Below are the code and all the weights of a small trained network. Each question names an input and a target symbol and asks about switching units off, where a switched-off unit gives its printed mean instead of its output.

import numpy as np


def w(rows, s, z=0):
    codes = np.array(rows[::2]) - 128.0
    scale = np.full(codes.shape[1], s)
    scale[-1] = z or s
    return codes * scale


def f(y):
    return np.maximum(y, 0)


def softmax(a):
    e = np.exp(a - a.max(-1, keepdims=True))
    return e / e.sum(-1, keepdims=True)


def log_softmax(a):
    a = a - a.max(-1, keepdims=True)
    return a - np.log(np.exp(a).sum(-1, keepdims=True))


def net(x, mask):
    ids = ['Δαβεζτφψ'.index(c) for c in x.split()]
    T = len(ids)
    res = E[ids] + P[:T]
    u = 0
    for l in range(3):
        r = res
        for j in range(3):
            rows = slice(2 * j, 2 * j + 2)
            q, k, v = (r @ M[l][rows].T for M in (Q, K, V))
            z = softmax(np.where(np.tri(T) > 0, q @ k.T / 2**0.5, -1e9)) @ v
            o = O[l][rows]
            res = res + np.where(mask[u + j], z, o[:, -1]) @ o[:, :-1]
        u += 3
        y = f(res @ A[l][:, :-1].T + A[l][:, -1])
        res = res + np.where(mask[u : u + 4], y, B[l][:, -1]) @ B[l][:, :-1]
        u += 4
    return log_softmax(res[-1] @ U[:, :-1].T + U[:, -1])


Q, K, V, O, A, B = {}, {}, {}, {}, {}, {}
E = w([
[93,152,158,70,98,177],'Δ',
[64,124,156,126,82,182],'α',
[86,179,195,151,55,176],'β',
[98,164,88,116,13,130],'ε',
[186,186,164,135,43,71],'ζ',
[187,141,176,212,141,152],'τ',
[179,135,61,110,116,237],'φ',
[162,86,102,247,70,35],'ψ',
],0.016)
P = w([
[128,131,134,99,182,144],'0',
[109,92,215,103,61,144],'1',
[115,103,192,110,69,154],'2',
[120,95,144,108,92,149],'3',
[131,114,140,135,94,174],'4',
[133,139,133,158,86,194],'5',
[130,153,118,175,85,201],'6',
[143,171,93,189,88,211],'7',
[144,176,84,191,93,232],'8',
[167,184,85,210,99,254],'9',
],0.01)
Q[0] = w([
[92,79,59,48,174,63],'L0H1',
[128,98,180,96,2,188],'L0H1',
[40,105,195,108,104,134],'L0H2',
[197,243,146,183,27,201],'L0H2',
[196,69,203,164,50,168],'L0H3',
[129,184,133,178,95,132],'L0H3',
],0.0084)
K[0] = w([
[156,77,208,105,76,107],'L0H1',
[158,151,107,204,124,165],'L0H1',
[105,195,63,228,35,166],'L0H2',
[98,254,45,132,204,84],'L0H2',
[168,135,85,208,167,113],'L0H3',
[109,190,169,146,175,158],'L0H3',
],0.0098)
V[0] = w([
[113,147,175,217,83,115],'L0H1',
[250,95,110,166,154,131],'L0H1',
[144,111,87,130,120,86],'L0H2',
[154,189,167,125,106,96],'L0H2',
[140,107,108,116,79,132],'L0H3',
[91,98,88,121,180,73],'L0H3',
],0.011)
O[0] = w([
[81,205,163,218,87,113,207],'L0H1',
[80,168,78,110,179,2,133],'L0H1',
[96,84,146,40,23,85,82],'L0H2',
[191,238,187,144,107,79,148],'L0H2',
[110,87,157,138,61,111,143],'L0H3',
[98,127,217,76,153,115,1],'L0H3',
],0.0089,0.0091)
A[0] = w([
[40,84,65,19,227,97,5],'L0N1',
[157,142,120,88,176,254,121],'L0N2',
[253,112,160,165,188,178,56],'L0N3',
[149,56,80,120,34,111,149],'L0N4',
],0.0052,0.0018)
B[0] = w([
[102,2,173,157,181,96,134],'L0N1',
[84,136,133,109,140,240,254],'L0N2',
[81,221,182,133,146,6,228],'L0N3',
[188,97,151,149,207,204,214],'L0N4',
],0.0071,0.0038)
Q[1] = w([
[78,99,221,91,42,168],'L1H1',
[204,83,243,32,254,41],'L1H1',
[153,78,181,107,127,82],'L1H2',
[134,159,105,50,215,131],'L1H2',
[140,155,116,129,125,204],'L1H3',
[58,199,154,149,84,129],'L1H3',
],0.0088)
K[1] = w([
[174,217,99,128,11,191],'L1H1',
[118,119,255,13,126,98],'L1H1',
[61,7,185,190,190,71],'L1H2',
[38,70,115,128,84,143],'L1H2',
[38,141,65,172,192,135],'L1H3',
[122,94,137,221,138,96],'L1H3',
],0.0081)
V[1] = w([
[236,207,84,99,103,122],'L1H1',
[93,178,161,76,202,167],'L1H1',
[254,203,93,103,103,77],'L1H2',
[198,99,238,208,179,78],'L1H2',
[172,69,25,222,85,164],'L1H3',
[157,100,192,177,225,104],'L1H3',
],0.0068)
O[1] = w([
[163,98,41,126,61,126,186],'L1H1',
[153,138,70,145,211,133,77],'L1H1',
[164,158,184,41,131,157,181],'L1H2',
[105,177,151,94,134,109,152],'L1H2',
[146,37,254,158,153,59,255],'L1H3',
[122,168,103,131,131,57,144],'L1H3',
],0.0095,0.0075)
A[1] = w([
[187,96,57,123,181,122,5],'L1N1',
[88,4,158,89,87,102,105],'L1N2',
[1,162,148,104,149,42,252],'L1N3',
[105,20,91,150,101,157,24],'L1N4',
],0.0061,0.0021)
B[1] = w([
[180,178,186,114,77,66,151],'L1N1',
[234,181,49,142,121,136,206],'L1N2',
[223,71,3,146,55,40,236],'L1N3',
[89,72,145,120,60,97,254],'L1N4',
],0.0065,0.0047)
Q[2] = w([
[147,165,71,164,108,50],'L2H1',
[123,141,196,186,120,151],'L2H1',
[68,160,96,92,155,135],'L2H2',
[167,202,93,214,167,126],'L2H2',
[254,83,143,188,44,128],'L2H3',
[112,104,172,31,189,82],'L2H3',
],0.0096)
K[2] = w([
[190,82,168,219,203,178],'L2H1',
[138,197,172,217,138,102],'L2H1',
[146,65,210,125,3,98],'L2H2',
[214,136,110,119,97,109],'L2H2',
[52,14,59,110,175,224],'L2H3',
[55,117,153,105,54,60],'L2H3',
],0.0059)
V[2] = w([
[213,137,125,210,199,145],'L2H1',
[150,162,227,159,104,165],'L2H1',
[30,60,254,137,85,164],'L2H2',
[85,98,81,88,110,136],'L2H2',
[65,145,155,190,189,108],'L2H3',
[120,96,188,78,73,3],'L2H3',
],0.007)
O[2] = w([
[2,116,112,59,123,116,185],'L2H1',
[140,177,84,75,148,45,211],'L2H1',
[168,188,154,206,152,44,103],'L2H2',
[215,120,167,111,110,131,92],'L2H2',
[120,187,98,201,136,217,148],'L2H3',
[71,157,197,140,80,155,9],'L2H3',
],0.0078,0.015)
A[2] = w([
[138,17,88,55,104,136,116],'L2N1',
[101,203,192,126,159,132,124],'L2N2',
[10,29,151,134,76,192,75],'L2N3',
[209,224,148,3,116,141,4],'L2N4',
],0.0054,0.0028)
B[2] = w([
[120,128,202,111,95,134,250],'L2N1',
[107,138,69,128,138,107,161],'L2N2',
[145,138,133,152,207,99,255],'L2N3',
[174,158,120,123,254,145,210],'L2N4',
],0.0088,0.0067)
U = w([
[161,1,79,100,200,127,82],'Δ',
[123,165,98,209,147,180,70],'α',
[23,165,85,97,149,106,208],'β',
[104,80,213,146,117,84,112],'ε',
[154,175,190,99,165,194,36],'ζ',
[53,112,145,75,137,211,227],'τ',
[77,100,241,198,202,222,251],'φ',
[150,148,177,170,21,235,120],'ψ',
],0.0054,0.0027)

Each question gives the input, a string of symbols that net reads in full, and the target symbol t.
The units are the heads (2 rows each of Q, K, V and O) and the neurons (one row each of A and B). Each row of codes is followed by its name. A weight is (code - 128) times the scale printed after its matrix; where a second scale follows, it is the last column's (O, A, B and U).
mask holds one flag per unit, layer by layer, with each layer's heads first. A switched-off unit (its flag False) gives its mean, the last column of its rows in O or B, instead of its output. The means were averaged over made-up inputs and are rounded, as every weight is.
A unit's drop is (log p(t) with every unit on - log p(t) with that unit switched off) / (log p(t) with every unit on - log p(t) with every unit switched off).
The circuit of an input: a set's keep is (log p(t) with only the set's units on - log p(t) with every unit switched off) / (log p(t) with every unit on - log p(t) with every unit switched off). Starting from the 12 units with the biggest drops (on a tie, the unit counted first), units are removed one at a time, each time the one whose removal leaves the highest keep (on an exact tie, the one counted first), for as long as the keep stays at least 0.8.
units of the circuit, in order: the units of the circuit, biggest drop first
unit that matters most: the unit with the biggest drop
k most important neurons: the k neurons with the biggest drops, biggest first
k most important neurons of layer l: the k neurons of layer l with the biggest drops, biggest first
which heads matter: for each layer, one digit per head in row order, 1 if its drop is at least 0.15 and else 0, layers parted by /
input ε α α τ τ τ ε α α, target ε: unit that matters most	L2H3
input Δ α α Δ, target Δ: units of the circuit, in order	L2H3, L1H2, L0N2, L0H1
input ε ψ Δ, target ε: units of the circuit, in order	L2H3, L1H3, L0H1
input α Δ α α α, target φ: units of the circuit, in order	L1H1, L0H2, L1H3
input Δ ε ζ Δ α τ, target Δ: which heads matter	101 / 101 / 011
input ε τ α τ β α ε ε, target ε: units of the circuit, in order	L2H3, L0H1, L2H2, L1H3
input Δ α α τ α ψ ζ ζ, target ε: 3 most important neurons of layer 1	L1N1, L1N3, L1N2
input Δ Δ Δ ε ζ, target Δ: units of the circuit, in order	L2H3, L1H3, L0H1, L0N2
input ζ ε φ α α τ ψ τ α ψ, target ε: units of the circuit, in order	L1H3, L2H3
input β β τ Δ ε α Δ τ ζ, target β: units of the circuit, in order	L2H1, L0H1
input Δ ζ α β α α ε τ ψ β, target ε: which heads matter	100 / 001 / 000
input τ ε β α α α ζ ε α α, target ψ: which heads matter	000 / 100 / 100
input ζ α α Δ α α α α ζ ε, target ζ: units of the circuit, in order	L1H2, L0H2, L2N4
input α ε ζ ε, target ζ: which heads matter	100 / 010 / 100
input τ Δ φ φ φ α φ, target τ: which heads matter	001 / 101 / 010
input α Δ α α, target φ: which heads matter	010 / 100 / 000
input Δ ε α ε ε Δ τ β α Δ, target Δ: which heads matter	101 / 101 / 001
input β ψ β φ α ψ α, target ε: unit that matters most	L1H3
input β β τ φ α ψ ψ β τ α, target β: which heads matter	111 / 000 / 110
input α ψ τ α ψ τ Δ β ε ψ, target ε: units of the circuit, in order	L1H3
input β ζ α α τ α, target β: units of the circuit, in order	L0H1, L2H1, L0H2
input ζ Δ Δ α α α, target ζ: units of the circuit, in order	L1H2, L0H2, L2H1
input ζ ε τ ε α ψ ε, target ε: which heads matter	100 / 101 / 001
input τ Δ α α τ α α α, target τ: 3 most important neurons	L1N3, L1N4, L2N4
input α τ τ, target β: 2 most important neurons	L0N3, L1N4
